Here are made-up nodes, facts about them, and rows of numbers that follow some of those facts. Name the node behind each unnamed row.

Some facts about the nodes:
Ω: is of sort; ψ: belongs to class; μ: refers to
{badres,grodruflis,rase} Ω 687
{bidum,bragre,bufi,druvin,fiplam,firikli,flidu,floretrak,gesir,gredis,gridu,kestunu,kluplam,niflam,nuzik,pladredres,planu,rago,restum,rutrugras,tulogim,vokol,zekadram,zugrusom} Ω 964
{bostun,breklu,bripler,dodigri,fofi,klabik,nizem,nugadrus,redri,roskir,skeple,tisten} Ω 637
{drepo,komom} Ω 998
{drufli,gaklor,porok,skebo} Ω 480
{guta,padrer,skotril,vutu,zaplos} Ω 918
[badres,fiplam,fofi,gesir,gredis,guta,nizem,roskir,rutrugras,skebo,skotril] ψ 415
[bidum,bripler,bufi,dodigri,flidu,kestunu,nuzik] ψ 68
[bostun,bragre,floretrak,gaklor,vokol,zekadram] ψ 903
[breklu,druvin,gridu,kluplam,komom,padrer,rago,redri,skeple] ψ 305
[drepo,grodruflis,klabik,niflam,nugadrus,restum] ψ 852
[drufli,tisten,tulogim,zaplos,zugrusom] ψ 271
[firikli,pladredres,planu,porok,rase,vutu] ψ 400
{bidum,bragre} μ tulogim
{bufi,dodigri,gridu,kestunu,nugadrus,padrer,skotril,zugrusom} μ badres
{dodigri} μ grodruflis
{drepo,roskir} μ kluplam
{drepo,gridu,nugadrus,porok,skotril,tulogim} μ druvin
{fiplam,nizem,planu} μ komom
{fiplam,zekadram} μ porok
{flidu} μ fiplam
{floretrak,gaklor} μ dodigri
{fofi,gesir} μ rase
{gaklor} μ drufli
{gredis,zaplos} μ skotril
{guta} μ gridu
{kestunu,kluplam,niflam} μ padrer
{kestunu} μ guta
{klabik,roskir} μ nuzik
{klabik,planu,vutu,zaplos} μ firikli
{niflam} μ gaklor
{planu} μ klabik
{rutrugras,zaplos,zekadram} μ bripler
{rutrugras} μ pladredres
{skeple} μ rago
{skeple,tisten} μ breklu
{skeple,skotril} μ nugadrus
{tisten} μ planu
{zaplos} μ floretrak

Named rows:
redri: [ -4   7  -2 -21  -2   5 -25  11  10 -11 -10 -15 -10 -11  21  -7   3  -4
  25   3 -16  11   9  -1  -8  -9  -3   2   1 -32  14   1  -3  -3  -5 -18
  -4  25 -10   0   0   6 -22   6  -4  -1  11  27  -8   5  11  -6   0  27
  -5  11  -9  -3  -8 -11   1 -10   9   2   3  -3]
klabik: [ -6  11   7 -17  16   3 -18  -7  14  -6  11   6   2   8  17 -49   6  -1
  34 -10 -33   8  10   1 -14   0  -7 -15  32 -15   3  -5 -20  -5   5  -3
  13  12   0 -15  -6  17 -36  -1  -3  -2   4  14   4  -2  12   0   6   9
  -2   8   6  -4  -2  32 -27 -13  -2   5  12   5]
tulogim: [  2  11   5  13  13   4  -8  -3  -5   3  -5   1   0   9 -18  16  -5  -1
  -6  -7  16  -9 -10   0   3  10  -5  11 -20  25  -7  -5  10   1  -3  -7
 -31 -15  18 -12  -5   3   7  -5  -4  -7   3 -15   8  -6  -6   2  -9 -27
  -6  -7   0  -4  14 -26   4  13  -1  -8  12  -9]
gaklor: [ -6   6 -38  32  -7  10  11  11 -10   6   8  12 -12 -11   2  16  -4  20
 -19 -16 -12   2  -6   7  14   4   3   5  35 -17  16   9  -3  -1   4  -6
  29 -17 -13  -3  16 -10  10  -2  -7   9  -1   1 -12   3  -4  -8   6 -25
   8 -21   3   2 -19   6 -39  -3   2  -4 -31  28]
niflam: [  3  -3  11  12  14  -3 -14  -8  -4  10  17  17  -6   9  -5 -17   5  -1
 -17   0  16  -2   0   5   2  12 -12  -6   5  14  -9  -5  24   3  -3   8
 -39   6   4  34  -2  10  25   4  -5  -1   3 -16  15   2  15  -1   4  -3
   2 -14  13   0  -2 -37  -8  10 -10   6 -24 -14]
roskir: [  1  14  12 -13  -1   4 -17   2  15   7   4  -5  16  -6  12  -6   4  -2
   6  -6  -8   5  14  -4  -4  -4   0 -13  32 -24   7  -1 -11  -4   2  -4
  40  18 -15  -8  -9   1  -4   5 -12   7   7  31 -16  -1  -2  -3  -7  57
   1   0  -1  -4   3  36   1 -15  -2   2  -4  -3]
gesir: [  9 -22  17  -7  10  -1   2   2   5  19  -8  16   3   6   2  23  -1 -13
 -17  21  39  -9   0  -2  13  -8  23   3 -21  25   3  -3  32  10  -7  -6
   4  30  12  13 -22 -20  -6   1   9  -9  -5  10  15   5  16  -2 -12  41
  -1   1  -7  -4 -18   1  -6  13  -1  -5 -24  -3]
zekadram: [ -2 -12  -5 -13  11   3  -2   1   1  -2 -11  13  -3   5 -13   5   2   0
 -15   3  16  -6 -27  -2  11   9   0  -4   6  24  -3  -3  -3   1   7  14
 -28  -4  -3  -6  15  -5  15   7  -5  -5  -7  18   8  -2  -6  -2   6 -16
  12  -5  -6   1 -21 -20  -4  11 -10   3  15   9]
kestunu: [  7   2  -1   9  18  -1  -7   0  -7   8   6  -3  -2   1  -4  -5  -9 -14
 -28   3   9   1  -6  -4  10   8  -3  -5   1 -15  -8   5   6   7  -2   9
 -38  -6   3  21   1  -2  49 -10  -3   6  -1 -16   5   9  -9  -8  -1   4
   6 -21   5  11  -4 -19  14  14  -5  14 -13 -20]
badres: [  0  12   1   9 -27  -7   7 -12 -10   8  16 -20  17 -19 -14   8  17  33
   8 -15  -8  -9  21  -4   2  -9  -3  12   1 -16   4   6  -2   3 -18   1
  59 -35  16  25  14   0  16  12   3   3  -3 -20 -12 -12  14  12 -17  23
  14  20   3   4  16   7   5 -20  14  -5 -11   7]
zugrusom: [  3  16   3  15   5   5 -11  -7  -4  10   4   5   0   5 -16  16  -4  -4
 -21  -9  24  -8 -14   2   3  17 -11  11 -13  10  -9  -6  13   3  -2  -5
 -33 -18  17   1  -1  11  26  -2 -12  -1   6 -10   9  -2  -7   0  -9  -9
  -6 -18  -1   0  16 -27  11   9  -6   0   0 -14]
rago: [ -1 -13  15 -12   2  -6  -4   4  -8 -11 -23   0 -14 -11  -2  14   6   2
   9  16  13  -3  -8  -1  -4   1  -8   6 -38  17  -1   0  16  -1   0   2
 -46   2  -3  22 -10  -2   4   5   2   0  -2 -15   0  -3  -7   2   2 -23
  -9   7  -4  -1   2 -38   6   5   1  -6  29  -3]
fiplam: [  5 -14  27 -12  13  -7   3  -4   2   5  -8  11  12   1  -8  10   3  -5
  -6  12  21 -12  -7  -7  11   1   7  -5 -13  47  -5  -7  10   1   6  10
   1   0  -3   4 -20 -11   2   2  -2  -6  -6   1   3  -8  -9   5  -5  18
  -1   1  -2  -2   2  24   5   7 -10  -3  20   8]
flidu: [  4  -6   3 -11  23  -4   1  -1  -3  -6 -10   3   0   6   1 -14 -10 -15
  -3  11   0  -3 -11 -10   7   2   4  -1 -18   5  -7  -1 -12   4   2  11
 -30  -8  16   0  -6  -9  17 -19   2  -1  -7 -11  14   4 -15  -2   3 -10
   3   2   1   4  -8  14   8  18  -2  12  23  -3]
vokol: [  1 -12 -19 -15  11   3   4   3   0   3 -15  14  -6   8 -14   9   3   2
 -10   5  29  -7 -16   1   7   0   7   0  -6  13   4  -2  10   3   4   6
 -25  -4   7  -6  14  -6   6   6   5 -11  -8  15  11   1  10  -5  -1 -10
   9  -2 -13  -6 -19 -36 -11  14   0   0   2   2]
nizem: [ -1   7  14 -22   6   3 -11   1  17   5   0   1  19   1  14  -9   3  -6
  21  -5 -15   1  11  -6  -2  -9   7 -12  27 -10   7  -4 -15  -7   6  -4
  47  15  -8 -12 -14  -5 -24  -1  -6   0   3  34 -10  -4  -3   1  -3  52
  -1  14  -6  -3   2  51 -10 -12  -3   2  13   7]
floretrak: [ -1 -11 -13  -8   5   1   3   3  -4   0 -11  10  -7   5 -23  14   7   8
 -14  -4  23  -8 -13   1   6   5  -5  -1  -6  12  -2  -1   8   2   8  13
 -20 -14  -1  -1  15  -3  15  14  -2  -2  -5   6   0   0   2  -4   0 -24
  13  -5  -9  -3 -10 -40  -1  14  -4   1   5  -5]
skebo: [  0  -5   3  31  -8   4  12   6  -4  13  14  14   7 -14  15  22   0  12
 -12   3  -8  -2   8   1  13  -2  17   3  13  10  15   7   4   0   0 -11
  61  -2  -6   5 -19 -25 -11 -15  -3   9  -3  -5  -8  -4  -5   2  -7   9
  -5  -6   5  -3  -9  55 -29  -8   5 -10 -18  34]

Rows to name:
A row may be one of the nodes named above.
[ -1 -12   9  -1  -1  -6  -7   4 -10 -14 -19  -1 -13 -14 -12  15  11   9
   4   9  16  -2   2  -1  -1   1 -13   8 -41  10   1   1  19  -5  -2   2
 -39  -5   1  18   1   3  -3   8   4   6   0 -24  -4  -6  -4   2  -7 -37
  -8   9  -3  -4  15 -49  16   5   7 -10  25 -11] | druvin
[  3  10   4   5 -27  -8   4 -12  -8   7  12 -26  14 -21 -16  10  18  35
   9 -12  -7 -11  19  -4   4  -9  -6  13  -2  -9   3   6   2   4 -19  -2
  62 -38  18  26  13  -4  14  15   3   4  -3 -19  -6 -14  13   7 -20  19
  14  19   3   5  13   5   2 -18  13   0 -10   4] | badres
[ -7   4 -33  35 -10  11  10   7 -11   3   8  15  -7 -15   2  14  -1  22
 -26  -8  -5   2  -4   7  14   6   2   3  37 -17  16   9  -4   0   0  -7
  26 -16 -15   3  15 -13  12   2  -7   8  -1   2 -12   3  -1  -7   3 -27
   7 -20   7  -1 -19  -1 -37  -3   5  -9 -31  28] | gaklor
[ -1 -14 -17  13 -29  -9  11  10  -9 -12   1 -15  -1 -11   4  23   0  11
  -5   2 -23   4   2  10 -13   9  -2   7 -11 -36  -5   9  15  -4  -6  -4
  36   8 -16  16  29  17 -15   5  17  -1   7 -13  -6   4  -2  -2  14 -16
 -24 -17  -1   9  18 -44  29 -11  10   5 -12   7] | padrer
[  7  -9  25  -3   4  -2  -5  -3  -2  14   0   8  11  -4 -13  15   3  -2
 -18   3  27  -8  -1  -3  10   5   0  -5  -5  31  -5  -3  15   0   2  10
  -2   1  -8  20 -14 -12  18   4  -9   1  -1  -3  -6  -4  -6   1  -7  21
   2  -4   0   0   5   5  12   6  -8   1  -3  -3] | gredis
[ -2  -6   6   3  -3  -6  17  -4  -9  -8  -9  10  -9  13 -23  -1   1  -6
  19   7  18  -2  -2  -3  -2 -11  -6  10 -31  41  -2  -7 -11  -4   8   5
 -43   1   1 -28  -5  -8  -6  -2  12  -7 -11 -18  -9  -3   3  11  -1 -38
   5  22  -5  -5  11  16   7   7  -3 -15  25  -9] | firikli
[  2  14   3  16   8   5 -12  -5  -5   7   1  -1  -3   7 -14  21  -6  -2
 -22  -9  19  -8 -11   1   4  14  -9   9 -11  16 -13  -4  13   2  -2  -6
 -30  -5  14   4  -2   7  26  -3 -13  -2   4  -8   7  -2  -4   1  -8 -10
   1 -19   1   1  12 -29  12  10  -4  -4  -4 -18] | zugrusom
[ -6  12 -31 -33   5  11 -11   6  15  -2  -8   0   0   2   4 -10   6   2
  15  -9 -12   6   7   0  -7  -6   7  -7  32 -31  14   2 -18   0   4  -3
  17   7  -3 -23  18   5 -14  11  -3  -2   4  41  -9   5  13  -6  -5  26
   9   5 -14  -6 -15  -3 -18  -2   6   1  -5   0] | bostun
[ -1   6 -13  15 -18  -2  13  -3   5  -2  22 -11  13  15  10  19 -17  -2
 -13 -11 -31  -5 -21  11 -13  22   9   3  11 -19 -18  -4  -6  -3   1  -8
  59   3   6 -29   9  17 -15  -7   2 -11   5   9  13   2 -14   0  18  -1
 -22 -30  -4  10  13  -3  27  -4  -4  12  -3  15] | zaplos
[  3 -18 -17   1 -31  -8   7  10  -9 -18  -5 -14  -2  -8  10  24  -1   9
 -10   0 -18   6   2  12 -15   6   1   6  -6 -34  -5   9  15  -5  -5  -3
  36   5 -13  15  27  15 -16   9  18   1   5  -8  -7   6   0  -2  13 -12
 -20 -15  -6   5  17 -52  29 -13   9   8 -17   6] | padrer
[ -6  12   9 -21  -1   5 -25   7  12  -9  -6 -18  -3 -14  25 -10   7  -5
  16   1 -19  11   1  -2  -9   0  -9  -4  23 -33   2  -1  -8  -6   5 -14
  -5  22 -21   9   0  12  -5   6 -15   6  13  30 -10   5  -7  -7   7  34
  -8   1  -3   4  -9  -3  10 -13   5   9   8   3] | skeple
[ -3  19 -21 -18  13   4 -12   6   6 -17  -9 -13   5   0   8 -38  -4  -3
  27  -8 -28  13  21  -7 -13  -6   0  -8   6 -56  14   4 -30  -4  -2   2
   7 -16   9 -16  13   5 -12 -11   8   3   1   4 -19   0  -6  -3  -7   7
   1  14  -4  -3  10  32   0  -2  15   4  24 -15] | bripler
[ -7   7  -3 -26  -2   2 -14   8   8 -22 -16 -14  -4 -13  14 -12   8   4
  31   0 -23  11   9  -3 -17  -5 -10  -3  -6 -29  12   0 -15  -9   3 -13
   4   8  -8  -6   4   9 -29   7  -1   4   7  17 -14  -4  -2   1   0   8
  -9  20  -9  -5   7  -8   0 -14   8   2  31   2] | breklu
[  1  -9   8  13  15  -3 -11  -8  -6  11  22  20  -8  10  -5 -17   1  -3
 -17  -2  17   0  -4   6   3  10 -11  -5   9   8  -9  -4  23   2  -4   7
 -39   8   4  33  -8  11  22   5  -8  -2   2 -20  11   5  14   1   2   1
   3 -10  16   2   0 -33  -9   8  -9   5 -23 -12] | niflam
[  3   5   1 -13  -1   8 -13   7  19  16   3  -1   8   2  20  -2   2 -12
   4   6   1   4  18   0   1 -12  22  -4  20 -21  16  -1   4   6  -8 -19
  49  38  -1  -2 -14 -11 -29  -2   0  -5   6  37  -1   6  24  -4 -16  82
   4   8 -12  -6 -13  30 -12  -5   5   2 -26  -2] | fofi
[  5  -7 -10  -7  16  -6  -3   2 -10  -8 -13   1  -2   5  -8 -17  -5  -5
   1   9   2  -2  -1  -8   4   1  -1   0 -30   5  -1   4  -6   2   0  12
 -26 -19  19   3  -4  -4   9 -15   8  -1  -9 -26   9  -3 -10   1  -3 -24
   5   7  -2  -2   3   5  11  16   5  -1  21 -15] | nuzik
[ -4  24 -23  53 -10   9  12   4 -11   5  12   3  -6  -7   4  21 -13  15
  -9 -15 -11  -2   2   4   9   8   1  15   9  -1  12   7   4  -1  -7 -24
  21 -25  10  -7  -6  -2   0 -16  -8   6   4 -15  -7  -5  -9   0  -8 -28
  -8 -15   6  -4  10  19 -27  -6  10 -13 -17  17] | drufli
[  4  -7  -8  -8  23  -3   3  -2  -9 -10 -15   4   0   5  -8 -15  -4  -5
  -1   9   7  -2   0  -8   2  -2   0   0 -30   7  -1   4  -8   2   0  12
 -32 -21  16   4  -4  -5  10 -14   8  -2  -8 -30   5  -2 -11   1  -4 -27
   5   6   0  -2   5   6   8  16   5   1  27 -11] | nuzik
[ -6  11 -10  49 -20   1  33  -2 -14   2  12   9 -14  -7   5   3  -3   5
   1  -6 -20   4   0   2   9  -9  -2   9  11  21   9   2 -24  -7   9 -10
  14  -1 -19 -37 -11 -18   0 -12   1   7  -5 -13 -21  -3  -7   7  10 -39
  -1   7  12   3  -4  64 -24 -12  -1 -14  -5  32] | porok
[ -5  15  -2   6  -9  -6  -2 -22  -8   9  28 -13  -2  -7   2 -34  14  27
  14 -10 -24  -6   9   4  -5  -1 -11  10  11 -17  -2   1  -4   6 -18  -3
  21 -23  23  25  18  14  10  10   1  -3  -2 -20  13  -4  31   5   1   6
  16  13   9   9  -4 -14 -18 -13   8   4 -19   8] | grodruflis
[ -5  31   1 -11   8  10 -20  -3  16  -3   5 -11   6   9  13 -11 -10  -9
  17 -13 -24   2 -10  -3 -11   4   0  -3  25 -17   1  -8 -31  -5   3 -16
  17   8   9 -35  -9  16 -21  -6 -18  -5  10  32   2  -2 -10  -1   1  14
  -6   1  -4  -2   7  30  -1  -8  -1   3  24  -1] | tisten
[ -3  11 -13   9 -30  -2  32 -11  -3  10  17 -21 -12   7   0  -1   7   5
  18  10  -6  -4   5   1   3 -29   9  25 -17  10   8   2 -18  11 -17 -19
  18   8  31 -15   6 -17  -6   4  19 -11  -8   2  10   4  46   1  -2  21
  21  31  -5   4 -24  16 -14 -12  12   0 -30   5] | rase
[  0  -4   1  32  -7   4  16   6  -4  11  13  14   6 -16  15  16  -1   8
 -12  -3  -9  -3   8   0  16  -5  19   3  12   6  16   5   5  -1  -3 -12
  56  -1  -7   5 -25 -29 -10 -13  -1   9  -2 -10 -11  -4  -7   0  -5  12
  -2  -3   5  -4  -6  55 -30  -8   4 -15 -21  36] | skebo
[  0   8   3  11  14   3  -4  -8  -4   1  -2  -2  -3   9 -15  12  -7  -2
 -10  -3  15 -11 -13  -1   3  10  -4   7 -22  18  -7  -4  11  -1  -1  -6
 -27 -14  14  -6  -5   5  10  -5  -8  -6   2 -13  11  -5  -8   1  -8 -25
  -3  -9  -5  -3  16 -20   6  12  -1  -7  12 -12] | tulogim
[ -2  -5 -11  18 -32  -7  36  -1  -2  -8  25  -9   1  17   4   8 -11  -7
  -1   3 -24   3  -6   9 -13  -5   7   3  12   2 -11  -1 -26  -4   6   2
  38  23 -14 -42   7  -1 -20  -3  18 -11  -4   3  -7   6  -1   3  23 -17
 -10  -3  -3  11   9  25  21 -10  -7   7  -4  17] | vutu
[ -4  25 -23  52  -7  11  13   2 -13   5   8   6  -9  -4   5  21  -9  16
 -13 -14 -16  -2   1   6   9   4   1  16  -3 -11  15   5   0  -3  -6 -24
  23 -22   5  -9  -6  -5  -4 -21  -4   7   4 -19  -6  -4 -11   2  -7 -29
  -4 -17   4  -4  11  19 -26  -5   9 -16 -20  18] | drufli
[ -3  14  -2  -8   8   3 -25  -3   8   0  21   4   2   6  10 -42   8   4
  21 -18 -26  10  21   5 -16   6 -15 -16  40 -23   4  -3  -8  -5  -1   0
   3   2  -6  -2   5  21 -13   5  -7   3   9   7  -9   3  12   1   0  18
   1   0   9  -4  11   6 -16 -12  -2   4  -9 -16] | nugadrus

